Below are the code and all the weights of a small trained network. Each question names an input and a class and asks about switching units off, where a switched-off unit gives its printed mean instead of its output.

import numpy as np


def w(rows, s, z=0):
    codes = np.array(rows[::2]) - 128.0
    scale = np.full(codes.shape[1], s)
    scale[-1] = z or s
    return codes * scale


def f(y):
    return np.maximum(y, 0)


def log_softmax(a):
    a = a - a.max(-1, keepdims=True)
    return a - np.log(np.exp(a).sum(-1, keepdims=True))


def net(x, mask):
    res = np.array(x, float).reshape(1, 4) / 4 @ E
    y = f(res @ A[0][:, :-1].T + A[0][:, -1])
    res = res + np.where(mask, y, B[0][:, -1]) @ B[0][:, :-1]
    return log_softmax(res[-1] @ U[:, :-1].T + U[:, -1])


A, B = {}, {}
E = w([
[153,168,218,136,152,137,246,162,112],'x0',
[102,216,143,131,141,8,118,169,204],'x1',
[157,71,94,54,255,33,138,44,135],'x2',
[189,126,55,42,45,105,162,185,153],'x3',
],0.0091)
A[0] = w([
[91,148,172,197,165,137,111,115,90,137],'N1',
[182,102,90,86,83,120,123,190,126,96],'N2',
[180,164,178,133,166,148,255,150,124,123],'N3',
[175,131,130,74,98,133,166,150,141,76],'N4',
[193,129,55,87,103,118,182,196,142,129],'N5',
[99,204,126,141,162,67,110,181,232,196],'N6',
[172,113,109,49,201,117,170,73,149,111],'N7',
[133,163,130,132,97,184,99,175,136,1],'N8',
[115,157,142,168,102,165,126,170,164,96],'N9',
[82,123,54,100,101,132,26,100,147,155],'N10',
[158,103,161,159,94,185,109,141,145,120],'N11',
[124,150,130,162,65,154,124,191,115,39],'N12',
[168,88,104,121,129,192,147,102,88,125],'N13',
],0.01,0.0021)
B[0] = w([
[100,61,133,198,197,93,118,158,126,218],'N1',
[76,59,173,228,199,116,143,112,95,206],'N2',
[29,203,41,101,98,229,140,95,174,255],'N3',
[75,102,160,200,186,133,145,129,141,185],'N4',
[94,81,174,209,167,122,124,94,120,227],'N5',
[221,136,201,194,68,174,166,80,92,252],'N6',
[113,140,217,32,112,104,55,155,232,251],'N7',
[123,182,162,107,168,119,51,173,207,185],'N8',
[155,115,167,84,145,81,112,128,193,196],'N9',
[31,215,123,153,55,189,153,72,188,237],'N10',
[153,148,169,135,129,102,72,120,188,190],'N11',
[130,116,159,51,171,55,93,180,235,209],'N12',
[253,172,222,148,72,159,153,66,143,217],'N13',
],0.0071,0.0099)
U = w([
[147,137,148,61,140,82,79,155,154,108],'0',
[60,183,94,120,85,169,154,116,131,106],'1',
[104,66,136,190,179,107,133,130,106,136],'2',
[248,152,151,148,80,135,146,107,114,143],'3',
[134,118,114,127,98,118,139,150,113,253],'4',
[164,116,77,86,131,109,156,175,81,63],'5',
[161,105,75,82,97,95,147,177,70,43],'6',
[161,124,55,103,133,93,121,180,80,63],'7',
],0.014,0.0054)

Each question gives the input, the list of numbers given to net, and the class t.
The units are the neurons (one row each of A and B). Each row of codes is followed by its name. A weight is (code - 128) times the scale printed after its matrix; where a second scale follows, it is the last column's (A, B and U).
mask holds one flag per neuron, in row order. A switched-off neuron (its flag False) gives its mean, the last column of its row in B, instead of its output. The means were averaged over made-up inputs and are rounded, as every weight is.
A unit's drop is (log p(t) with every unit on - log p(t) with that unit switched off) / (log p(t) with every unit on - log p(t) with every unit switched off).
The circuit of an input: a set's keep is (log p(t) with only the set's units on - log p(t) with every unit switched off) / (log p(t) with every unit on - log p(t) with every unit switched off). Starting from the 12 units with the biggest drops (on a tie, the unit counted first), units are removed one at a time, each time the one whose removal leaves the highest keep (on an exact tie, the one counted first), for as long as the keep stays at least 0.8.
units of the circuit, in order: the units of the circuit, biggest drop first
unit that matters most: the unit with the biggest drop
k most important neurons: the k neurons with the biggest drops, biggest first
drop of u: that unit's drop, to one decimal
input [-1,8,7,4], class 3: most important neuron	N6
input [0,5,3,-4], class 3: 3 most important neurons	N6; N2; N5
input [8,-3,1,-8], class 1: 3 most important neurons	N3; N2; N5
input [-2,3,-6,7], class 2: units of the circuit, in order	N2; N5
input [7,-5,-8,-5], class 0: units of the circuit, in order	N12; N9
input [-7,6,-3,4], class 1: 2 most important neurons	N10; N13
input [-4,2,3,6], class 2: units of the circuit, in order	N2; N5
input [-2,-6,6,8], class 2: 4 most important neurons	N2; N5; N4; N6
input [4,-3,0,-3], class 1: 3 most important neurons	N3; N6; N2
input [0,5,4,7], class 2: units of the circuit, in order	N5; N2
input [5,7,-7,7], class 0: 3 most important neurons	N12; N8; N9
input [4,6,5,4], class 3: 2 most important neurons	N6; N12
input [5,6,-6,5], class 0: 4 most important neurons	N12; N9; N8; N10
input [-2,5,-5,-7], class 2: unit that matters most	N1
input [-1,-4,7,-1], class 0: 2 most important neurons	N7; N6
input [8,-1,3,-4], class 1: drop of N3	1.0
input [5,7,-7,-4], class 0: drop of N9	0.5
input [4,-4,-6,3], class 0: drop of N12	0.4
